Here is a tiny trained network, its code and every weight. The questions are about switching its units off for an input and a target symbol, where a switched-off unit gives its printed mean instead of its output.

import numpy as np


def w(rows, s, z=0):
    codes = np.array(rows[::2]) - 128.0
    scale = np.full(codes.shape[1], s)
    scale[-1] = z or s
    return codes * scale


def f(y):
    return y / 2 * (1 + np.tanh(0.7978845608 * (y + 0.044715 * y**3)))


def softmax(a):
    e = np.exp(a - a.max(-1, keepdims=True))
    return e / e.sum(-1, keepdims=True)


def log_softmax(a):
    a = a - a.max(-1, keepdims=True)
    return a - np.log(np.exp(a).sum(-1, keepdims=True))


def net(x, mask):
    ids = ['γδεηλτ'.index(c) for c in x.split()]
    T = len(ids)
    res = E[ids] + P[:T]
    r = res
    for j in range(3):
        rows = slice(2 * j, 2 * j + 2)
        q, k, v = (r @ M[0][rows].T for M in (Q, K, V))
        z = softmax(np.where(np.tri(T) > 0, q @ k.T / 2**0.5, -1e9)) @ v
        o = O[0][rows]
        res = res + np.where(mask[j], z, o[:, -1]) @ o[:, :-1]
    y = f(res @ A[0][:, :-1].T + A[0][:, -1])
    res = res + np.where(mask[3:27], y, B[0][:, -1]) @ B[0][:, :-1]
    return log_softmax(res[-1] @ U[:, :-1].T + U[:, -1])


Q, K, V, O, A, B = {}, {}, {}, {}, {}, {}
E = w([
[125,86,157,130,64,130,163],'γ',
[197,82,96,101,89,155,113],'δ',
[111,207,141,156,96,56,155],'ε',
[130,85,5,108,111,72,157],'η',
[154,99,133,178,150,74,90],'λ',
[234,182,140,89,160,147,89],'τ',
],0.018)
P = w([
[154,156,202,27,93,2,140],'0',
[37,127,117,136,130,161,55],'1',
[84,136,96,149,125,132,39],'2',
[133,119,120,134,128,107,106],'3',
[164,172,83,246,111,198,178],'4',
[188,139,84,171,141,86,202],'5',
],0.0094)
Q[0] = w([
[114,143,141,124,201,193,210],'H0',
[79,137,170,35,167,92,106],'H0',
[103,104,182,2,130,58,32],'H1',
[112,162,90,229,186,253,162],'H1',
[161,78,181,139,114,134,94],'H2',
[103,70,86,185,37,110,152],'H2',
],0.0098)
K[0] = w([
[91,105,135,137,57,178,97],'H0',
[135,105,153,109,93,106,150],'H0',
[216,86,172,119,103,48,218],'H1',
[13,139,107,161,143,250,123],'H1',
[140,112,77,100,132,110,120],'H2',
[180,91,113,183,163,126,129],'H2',
],0.013)
V[0] = w([
[237,63,161,154,77,206,68],'H0',
[197,255,91,91,176,191,124],'H0',
[222,181,99,179,219,31,27],'H1',
[81,53,100,140,131,39,156],'H1',
[11,249,240,171,85,169,197],'H2',
[112,171,70,80,21,195,144],'H2',
],0.0079)
O[0] = w([
[98,210,173,10,178,113,42,85],'H0',
[123,64,123,93,80,137,2,38],'H0',
[132,251,91,150,62,231,125,148],'H1',
[178,175,133,163,224,126,162,252],'H1',
[227,113,210,100,84,56,136,2],'H2',
[43,129,183,37,63,127,133,155],'H2',
],0.0092,0.0057)
A[0] = w([
[188,85,129,125,94,166,145,133],'N0',
[125,78,92,136,111,159,80,92],'N1',
[155,118,189,78,94,114,62,122],'N2',
[130,163,112,159,162,111,164,2],'N3',
[121,218,126,115,146,93,143,157],'N4',
[134,84,154,192,168,103,195,47],'N5',
[160,118,98,135,135,134,118,106],'N6',
[84,144,90,126,102,109,158,39],'N7',
[125,158,91,141,67,140,117,57],'N8',
[141,141,98,124,110,137,113,68],'N9',
[106,150,184,153,73,85,143,133],'N10',
[117,112,139,109,56,150,103,84],'N11',
[81,81,132,97,169,106,143,41],'N12',
[76,2,115,114,104,153,130,78],'N13',
[80,157,168,119,154,172,125,62],'N14',
[157,150,108,111,189,146,147,90],'N15',
[132,108,154,59,163,161,106,34],'N16',
[116,69,200,107,121,127,134,35],'N17',
[90,171,131,83,107,76,151,126],'N18',
[74,108,111,110,131,166,129,172],'N19',
[71,119,175,121,104,83,149,109],'N20',
[174,131,120,182,117,126,105,84],'N21',
[166,71,129,126,144,98,103,41],'N22',
[153,121,83,112,185,143,80,59],'N23',
],0.011,0.0085)
B[0] = w([
[79,75,117,126,184,72,167,147],'N0',
[92,182,163,173,62,94,91,159],'N1',
[102,65,112,135,88,183,153,154],'N2',
[34,179,221,105,201,136,171,187],'N3',
[98,102,120,77,132,177,63,226],'N4',
[93,167,134,192,114,101,158,254],'N5',
[86,96,153,94,185,131,125,148],'N6',
[161,111,201,158,91,98,206,163],'N7',
[22,102,189,64,170,119,156,181],'N8',
[47,100,195,66,164,119,85,138],'N9',
[100,69,148,95,71,114,63,199],'N10',
[117,211,75,158,145,151,180,146],'N11',
[149,173,189,131,119,170,221,154],'N12',
[144,2,131,52,50,98,152,167],'N13',
[230,206,81,81,137,219,165,132],'N14',
[89,69,113,153,158,88,100,179],'N15',
[110,99,179,10,135,122,116,134],'N16',
[203,180,103,236,74,140,120,153],'N17',
[141,57,106,137,96,157,107,168],'N18',
[205,84,113,169,136,164,107,212],'N19',
[174,148,163,46,96,102,164,177],'N20',
[128,156,91,80,156,206,180,163],'N21',
[97,168,63,72,191,162,132,132],'N22',
[82,124,192,89,167,98,72,159],'N23',
],0.0074,0.0089)
U = w([
[112,215,220,124,71,43,102,9],'γ',
[141,186,143,213,175,72,74,133],'δ',
[170,77,105,122,126,114,30,198],'ε',
[78,56,161,98,151,3,141,170],'η',
[168,107,150,162,86,133,190,192],'λ',
[175,165,177,29,192,139,150,2],'τ',
],0.006,0.0033)

Each question gives the input, a string of symbols that net reads in full, and the target symbol t.
The units are the heads (2 rows each of Q, K, V and O) and the neurons (one row each of A and B). Each row of codes is followed by its name. A weight is (code - 128) times the scale printed after its matrix; where a second scale follows, it is the last column's (O, A, B and U).
mask holds one flag per unit, heads first, then neurons. A switched-off unit (its flag False) gives its mean, the last column of its rows in O or B, instead of its output. The means were averaged over made-up inputs and are rounded, as every weight is.
A unit's drop is (log p(t) with every unit on - log p(t) with that unit switched off) / (log p(t) with every unit on - log p(t) with every unit switched off).
The circuit of an input: a set's keep is (log p(t) with only the set's units on - log p(t) with every unit switched off) / (log p(t) with every unit on - log p(t) with every unit switched off). Starting from the 12 units with the biggest drops (on a tie, the unit counted first), units are removed one at a time, each time the one whose removal leaves the highest keep (on an exact tie, the one counted first), for as long as the keep stays at least 0.8.
circuit, biggest first: the units of the circuit, biggest drop first
k most important neurons: the k neurons with the biggest drops, biggest first
heads that matter: for each layer, one digit per head in row order, 1 if its drop is at least 0.15 and else 0, layers parted by /
drop of u: that unit's drop, to one decimal
input τ τ δ τ λ, target γ: circuit, biggest first -> (H1, H0, N1)
input τ η γ, target γ: circuit, biggest first -> (H1)
input λ γ τ γ λ, target ε: heads that matter -> 100
input τ δ η, target γ: circuit, biggest first -> (H1, N1, H0)
input λ δ τ, target τ: circuit, biggest first -> (H1, N14, N8, N5)
input λ δ ε, target τ: heads that matter -> 010
input η γ γ λ η, target η: heads that matter -> 010
input τ ε λ δ, target γ: heads that matter -> 110
input γ δ δ δ λ, target ε: 2 most important neurons -> (N5, N3)
input τ γ γ γ, target γ: circuit, biggest first -> (H1, H0)
input γ γ ε τ ε, target η: 2 most important neurons -> (N10, N19)
input γ γ γ γ γ, target η: 2 most important neurons -> (N10, N19)
input γ η ε λ γ, target δ: heads that matter -> 011
input ε ε ε, target λ: circuit, biggest first -> (H0)
input λ λ δ δ, target τ: heads that matter -> 110
input γ γ γ δ δ, target τ: heads that matter -> 101
input η γ γ η γ δ, target η: heads that matter -> 010
input η ε τ δ, target ε: heads that matter -> 101
input τ δ τ, target γ: 3 most important neurons -> (N1, N8, N11)
input γ τ τ η, target ε: circuit, biggest first -> (H0)
input η γ δ λ, target δ: heads that matter -> 000
input η γ λ γ ε, target η: 2 most important neurons -> (N10, N17)
input ε η η, target λ: 2 most important neurons -> (N7, N19)
input ε δ η, target λ: drop of N19 -> 0.3
input τ γ δ ε δ, target η: drop of N23 -> 0.1
input γ γ τ λ ε, target ε: drop of N5 -> 0.1
